buvef: [ -8.3 -22.0  33.0  11.8  21.8  41.6 -25.1 -20.7 -22.0  -2.1   4.1  -1.8
 -11.7 -17.4   7.4  53.9 -15.5 -46.3   5.1 -22.0   8.5 -22.0]
Fen: [-10.5  41.5 -26.7 -23.6   1.9   9.8   9.3 -22.5  53.7  -4.8 -37.3   3.4
   4.7 -12.7 -20.9 -30.6  19.3   0.0  28.0   5.1  -8.6 -11.0]
Duv: [  7.1 -16.5  -3.9   0.4 -27.2 -38.7  15.7  20.1  -6.0 -12.4  11.3   6.6
  20.1  -6.8 -27.2 -33.2   7.7  14.9 -27.2 -27.2   9.8  -8.0]
sebag: [-19.4  21.3  25.3   4.5  33.5  81.1 -23.2 -13.7 -14.6  18.6 -25.1   3.7
   2.8 -28.1   7.9  59.2  -4.2 -23.6  -2.6  -2.7  -2.1  34.7]
buga: [-10.4  48.2 -12.4 -13.2  57.1  57.2 -30.8 -68.1  52.0  14.2 -25.3 -27.5
  42.6  33.8 -22.4  47.6 -15.7 -42.6  22.7  26.5 -26.9  -6.7]
zura: [ -5.2  12.6   2.2   1.0  21.6  32.7 -10.7  -7.5  21.6  15.9  -9.2  -1.3
  16.8   1.0   1.7  21.6  -5.2  -0.4  -6.8  19.0  -9.7   7.3]
noz: [  4.3  14.5 -36.6 -15.2 -23.7 -32.1  30.8  29.7  23.2  21.5 -15.9  21.2
  12.7   7.9  -6.6 -61.0  24.1  60.8  -8.2  38.8 -10.0 -19.5]
neza: [  0.3  -9.7   5.5   2.2 -14.3 -11.0   6.6  11.2 -10.2  -7.8   3.6   5.7
 -16.0 -15.7   4.0 -10.9   4.9   1.5 -27.1 -15.9   8.9   3.8]
Tarog: [  5.8   5.5 -21.6  -7.9  -8.3 -25.6  12.8   5.2  18.8   0.9  -1.7   3.2
  11.6  17.5  -6.9 -30.0   6.9  22.9  -0.4  20.7  -7.5 -17.7]
Zapa: [ 1.3 -6.3  1.4  1.4 -9.2 -9.2  4.7  8.6 -6.0 -3.8  3.7  3.4 -7.5 -5.8
  2.4 -8.1  2.4  4.8 -1.6 -6.3  4.4  0.5]
Vab: [  5.6  -6.9  -3.0   1.5  -2.5 -17.4   0.0  -3.1   2.3  -4.4  10.6  -6.5
   2.3  13.0  -2.1  -4.3  -4.6  -2.7   1.0  -2.2  -0.4  -8.5]
places Tarog: [-1.7] => 10
places sebag: [-2.1] => 20
places buga: [52.0] => 8
places buvef: [-22.0] => 1 8 19 21
places Duv: [-27.2] => 4 14 18 19
places zura: [21.6] => 4 8 15

rab: [-19.4 -18.9 -41.9  -0.7  13.1   8.0  -0.8]
bizas: [-59.1 -42.0   7.2 -15.6 -17.9 -30.2  13.0]
Gok: [-37.5 -37.5 -37.6  13.1 -37.5 -37.5  47.7]
places Gok: [13.1] => 3
places Gok: [-37.6] => 2
places rab: [-0.8] => 6
places Gok: [-37.5] => 0 1 4 5

velog: [-45.0  10.5  -6.2 -11.6  34.1 -78.0 -74.1 -18.2  32.9  34.9]
dol: [  1.6 -26.1  30.6 -24.2   0.5  11.6 -10.2  33.6 -11.7  -2.9]
vita: [ 38.5  31.8 -42.1  44.9 -20.4  22.4  42.4 -39.9   3.6   3.6]
Tek: [ 1.6  1.6 33.6 33.6  0.5 33.6 33.5 33.6  0.1  6.2]
places Tek: [33.6] => 2 3 5 7
places Tek: [0.1] => 8
places vita: [3.6] => 8 9
places velog: [-78.0] => 5

fot: [-2.7 84.3 -4.3 -2.7]
nofa: [ -4.2  39.6  10.1 -12.3]
muk: [ 44.0   7.2 -12.7 -74.7]
fune: [-4.6 -4.6  7.4 -4.6]
Dena: [ 28.9  27.0  -4.9 -56.1]
kunuz: [  6.6  59.3   5.9 -26.0]
zusa: [ -4.5  75.5 -13.6 -11.1]
Lonu: [ -4.7  62.6  15.5 -22.7]
tukos: [39.5 39.5 39.5 39.5]
laf: [ -6.1  77.4 -13.8  -8.9]
Gamu: [  7.8  57.5   1.4 -27.4]
lopog: [ 41.6 -73.1 -73.1 -73.1]
places lopog: [-73.1] => 1 2 3
places kunuz: [6.6] => 0
places tukos: [39.5] => 0 1 2 3
places fune: [-4.6] => 0 1 3
places fune: [7.4] => 2
places kunuz: [59.3] => 1
places fot: [-4.3] => 2

